Below are the code and all the weights of a small trained network. Each question names an input and a class and asks about switching units off, where a switched-off unit gives its printed mean instead of its output.

import numpy as np


def w(rows, s, z=0):
    codes = np.array(rows[::2]) - 128.0
    scale = np.full(codes.shape[1], s)
    scale[-1] = z or s
    return codes * scale


def norm(h):
    return h / np.sqrt((h * h).mean(-1, keepdims=True) + 1e-5)


def f(y):
    return y / 2 * (1 + np.tanh(0.7978845608 * (y + 0.044715 * y**3)))


def log_softmax(a):
    a = a - a.max(-1, keepdims=True)
    return a - np.log(np.exp(a).sum(-1, keepdims=True))


def net(x, mask):
    res = np.array(x, float).reshape(1, 2) / 4 @ E
    u = 0
    for l in range(2):
        y = f(norm(res) @ A[l][:, :-1].T + A[l][:, -1])
        res = res + np.where(mask[u : u + 8], y, B[l][:, -1]) @ B[l][:, :-1]
        u += 8
    return log_softmax(norm(res)[-1] @ U[:, :-1].T + U[:, -1])


A, B = {}, {}
E = w([
[166,138,100,149,128,62,153,82],'x0',
[143,133,94,139,248,158,112,135],'x1',
],0.012)
A[0] = w([
[145,108,81,129,189,130,119,185,82],'0.n1',
[118,192,175,161,137,62,253,32,98],'0.n2',
[97,35,71,81,241,110,58,239,93],'0.n3',
[193,133,32,208,234,130,46,176,3],'0.n4',
[244,143,30,224,156,11,208,59,23],'0.n5',
[3,100,248,38,74,72,205,112,62],'0.n6',
[22,31,226,50,61,185,37,241,103],'0.n7',
[213,80,28,208,242,116,159,167,55],'0.n8',
],0.0067,0.0039)
B[0] = w([
[68,125,133,108,135,107,185,79,156],'0.n1',
[192,101,78,158,75,86,69,76,182],'0.n2',
[168,86,137,185,198,135,133,81,203],'0.n3',
[56,191,189,165,142,147,159,39,198],'0.n4',
[202,50,30,91,67,107,2,245,235],'0.n5',
[104,164,206,161,193,162,61,86,192],'0.n6',
[110,80,176,91,40,193,84,206,254],'0.n7',
[84,209,157,151,114,75,180,85,209],'0.n8',
],0.0093,0.0097)
A[1] = w([
[112,206,119,157,173,181,243,105,35],'1.n1',
[199,85,141,105,28,76,101,99,146],'1.n2',
[159,70,74,75,94,128,137,247,181],'1.n3',
[79,117,193,116,130,222,159,120,112],'1.n4',
[198,47,60,50,84,112,146,193,2],'1.n5',
[106,145,182,142,75,89,160,112,71],'1.n6',
[138,145,40,160,100,32,106,122,109],'1.n7',
[143,99,159,26,12,169,55,234,40],'1.n8',
],0.012,0.0056)
B[1] = w([
[114,142,120,70,118,77,75,133,164],'1.n1',
[81,131,132,153,235,112,87,109,208],'1.n2',
[126,98,84,10,124,40,88,89,198],'1.n3',
[173,84,101,160,61,153,147,197,201],'1.n4',
[211,8,111,45,113,173,80,181,167],'1.n5',
[152,123,106,177,191,177,121,91,134],'1.n6',
[155,116,144,129,78,192,200,146,195],'1.n7',
[90,226,127,50,79,71,228,139,254],'1.n8',
],0.014,0.017)
U = w([
[210,45,49,38,152,44,44,102,174],'0',
[166,155,199,116,120,140,75,67,5],'1',
[201,190,77,202,93,155,220,68,131],'2',
[105,49,199,203,151,220,53,220,150],'3',
[37,223,185,165,250,49,63,31,212],'4',
[47,222,181,25,37,108,206,211,141],'5',
[158,145,200,106,116,148,81,56,5],'6',
[151,166,174,123,123,139,67,86,5],'7',
],0.019,0.014)

Each question gives the input, the list of numbers given to net, and the class t.
The units are the neurons (one row each of A and B). Each row of codes is followed by its name. A weight is (code - 128) times the scale printed after its matrix; where a second scale follows, it is the last column's (A, B and U).
mask holds one flag per neuron, layer by layer. A switched-off neuron (its flag False) gives its mean, the last column of its row in B, instead of its output. The means were averaged over made-up inputs and are rounded, as every weight is.
A unit's drop is (log p(t) with every unit on - log p(t) with that unit switched off) / (log p(t) with every unit on - log p(t) with every unit switched off).
most important unit: the unit with the biggest drop
top k neurons: the k neurons with the biggest drops, biggest first
k most important neurons of layer l: the k neurons of layer l with the biggest drops, biggest first
drop when u is switched off: that unit's drop, to one decimal
input [-2,2], class 3: 3 most important neurons of layer 1 => [1.n8 1.n3 1.n4]
input [6,1], class 0: most important unit => 0.n5
input [6,8], class 2: top 2 neurons => [0.n5 1.n2]
input [7,5], class 2: 3 most important neurons of layer 1 => [1.n7 1.n3 1.n8]
input [1,1], class 2: 4 most important neurons of layer 0 => [0.n8 0.n4 0.n7 0.n5]
input [-7,8], class 3: top 3 neurons => [1.n8 1.n3 1.n4]
input [4,-5], class 0: 3 most important neurons of layer 0 => [0.n4 0.n8 0.n2]
input [3,3], class 2: 2 most important neurons of layer 1 => [1.n7 1.n8]
input [5,-7], class 4: top 2 neurons => [1.n2 0.n6]
input [1,-5], class 4: 3 most important neurons of layer 0 => [0.n7 0.n5 0.n4]
input [-5,6], class 3: 3 most important neurons of layer 1 => [1.n8 1.n3 1.n4]
input [-6,4], class 3: top 3 neurons => [0.n5 1.n8 0.n3]
input [-7,4], class 3: top 3 neurons => [0.n5 0.n3 1.n8]
input [-8,5], class 3: most important neuron of layer 0 => [0.n5]
input [-5,3], class 3: top 2 neurons => [0.n5 0.n3]
input [-8,8], class 3: top 2 neurons => [1.n8 1.n3]
input [7,-8], class 0: top 2 neurons => [0.n4 0.n8]
input [6,7], class 2: top 2 neurons => [0.n5 1.n8]
input [6,-7], class 0: drop when 0.n4 is switched off => 2.6
input [4,-7], class 4: most important unit => 1.n2
input [-5,4], class 3: drop when 1.n8 is switched off => 1.0
input [1,-7], class 4: drop when 0.n7 is switched off => 0.1
input [7,8], class 2: drop when 0.n5 is switched off => 0.8
